Below are the code and all the weights of a small trained network. Each question names an input and a class and asks about switching units off, where a switched-off unit gives its printed mean instead of its output.

import numpy as np


def w(rows, s, z=0):
    codes = np.array(rows[::2]) - 128.0
    scale = np.full(codes.shape[1], s)
    scale[-1] = z or s
    return codes * scale


def f(y):
    return y / 2 * (1 + np.tanh(0.7978845608 * (y + 0.044715 * y**3)))


def log_softmax(a):
    a = a - a.max(-1, keepdims=True)
    return a - np.log(np.exp(a).sum(-1, keepdims=True))


def net(x, mask):
    res = np.array(x, float).reshape(1, 6) / 4 @ E
    y = f(res @ A[0][:, :-1].T + A[0][:, -1])
    res = res + np.where(mask, y, B[0][:, -1]) @ B[0][:, :-1]
    return log_softmax(res[-1] @ U[:, :-1].T + U[:, -1])


A, B = {}, {}
E = w([
[255,203,173,13,77,30],'x0',
[113,126,127,128,125,118],'x1',
[136,154,118,141,128,141],'x2',
[160,104,144,191,188,42],'x3',
[136,135,126,131,133,140],'x4',
[72,152,66,62,69,186],'x5',
],0.007)
A[0] = w([
[114,135,171,176,141,113,251],'n0',
[168,154,135,72,106,78,143],'n1',
[109,121,139,134,188,129,11],'n2',
[103,152,127,207,165,126,144],'n3',
[172,165,132,92,104,69,183],'n4',
[139,137,160,202,160,96,109],'n5',
[161,153,163,58,32,156,249],'n6',
[55,27,143,161,124,162,252],'n7',
[132,162,76,180,132,123,249],'n8',
[120,158,86,71,94,165,5],'n9',
[152,221,161,116,102,8,143],'n10',
[120,105,205,227,176,107,218],'n11',
[86,148,96,81,134,156,6],'n12',
[147,132,163,108,126,85,10],'n13',
[175,93,112,93,186,77,221],'n14',
[109,127,126,124,98,193,252],'n15',
[168,188,178,64,80,123,75],'n16',
[132,121,136,183,217,11,24],'n17',
[189,133,112,145,104,23,193],'n18',
[110,204,174,73,84,97,4],'n19',
[124,133,168,52,137,100,5],'n20',
[148,182,153,110,86,126,252],'n21',
],0.011,0.0031)
B[0] = w([
[52,35,170,193,208,112,183],'n0',
[208,187,180,42,119,62,202],'n1',
[178,109,85,129,137,194,135],'n2',
[104,54,7,200,128,98,190],'n3',
[172,199,212,38,64,101,208],'n4',
[165,22,54,123,188,193,184],'n5',
[96,201,110,162,130,22,236],'n6',
[52,74,32,214,124,220,255],'n7',
[122,30,150,177,113,146,169],'n8',
[103,202,73,47,134,165,168],'n9',
[189,100,229,4,72,193,232],'n10',
[96,130,89,181,249,62,244],'n11',
[85,156,69,44,56,177,148],'n12',
[196,102,134,65,192,142,145],'n13',
[142,64,196,128,89,195,188],'n14',
[1,206,96,211,51,156,194],'n15',
[197,154,113,129,136,54,204],'n16',
[168,17,63,9,131,161,221],'n17',
[206,46,221,90,158,180,215],'n18',
[234,148,70,44,127,93,175],'n19',
[171,136,120,43,129,21,151],'n20',
[188,161,166,186,127,2,190],'n21',
],0.0056,0.0088)
U = w([
[83,120,141,254,184,129,252],'0',
[201,128,210,133,66,84,252],'1',
[165,53,88,214,177,67,23],'2',
[214,87,173,90,144,133,4],'3',
[89,120,90,127,89,180,31],'4',
[196,165,66,42,159,90,9],'5',
],0.0092,0.0031)

Each question gives the input, the list of numbers given to net, and the class t.
The units are the neurons (one row each of A and B). Each row of codes is followed by its name. A weight is (code - 128) times the scale printed after its matrix; where a second scale follows, it is the last column's (A, B and U).
mask holds one flag per neuron, in row order. A switched-off neuron (its flag False) gives its mean, the last column of its row in B, instead of its output. The means were averaged over made-up inputs and are rounded, as every weight is.
A unit's drop is (log p(t) with every unit on - log p(t) with that unit switched off) / (log p(t) with every unit on - log p(t) with every unit switched off).
The circuit of an input: a set's keep is (log p(t) with only the set's units on - log p(t) with every unit switched off) / (log p(t) with every unit on - log p(t) with every unit switched off). Starting from the 12 units with the biggest drops (on a tie, the unit counted first), units are removed one at a time, each time the one whose removal leaves the highest keep (on an exact tie, the one counted first), for as long as the keep stays at least 0.8.
circuit, biggest first: the units of the circuit, biggest drop first
top k neurons: the k neurons with the biggest drops, biggest first
drop of u: that unit's drop, to one decimal
input [8,-2,-7,5,-4,-7], class 3: top neuron => (n17)
input [6,3,0,4,5,-5], class 3: circuit, biggest first => (n17 n18)
input [-4,-8,-2,-8,-2,-3], class 0: top 2 neurons => (n10 n17)
input [4,-6,5,1,-7,5], class 1: circuit, biggest first => (n17 n11 n21)
input [1,-3,7,1,0,4], class 1: circuit, biggest first => (n7 n11 n17)
input [0,-7,-6,-4,-8,-1], class 0: circuit, biggest first => (n10 n17)
input [-1,-7,4,-5,6,-1], class 0: top 3 neurons => (n10 n17 n4)
input [1,-1,5,7,-4,6], class 1: top 2 neurons => (n7 n11)
input [1,1,0,7,-6,-4], class 3: drop of n10 => 0.2
input [-3,-8,-4,-3,-2,0], class 0: drop of n10 => 0.2
input [5,-7,4,4,-1,5], class 1: drop of n17 => 0.1
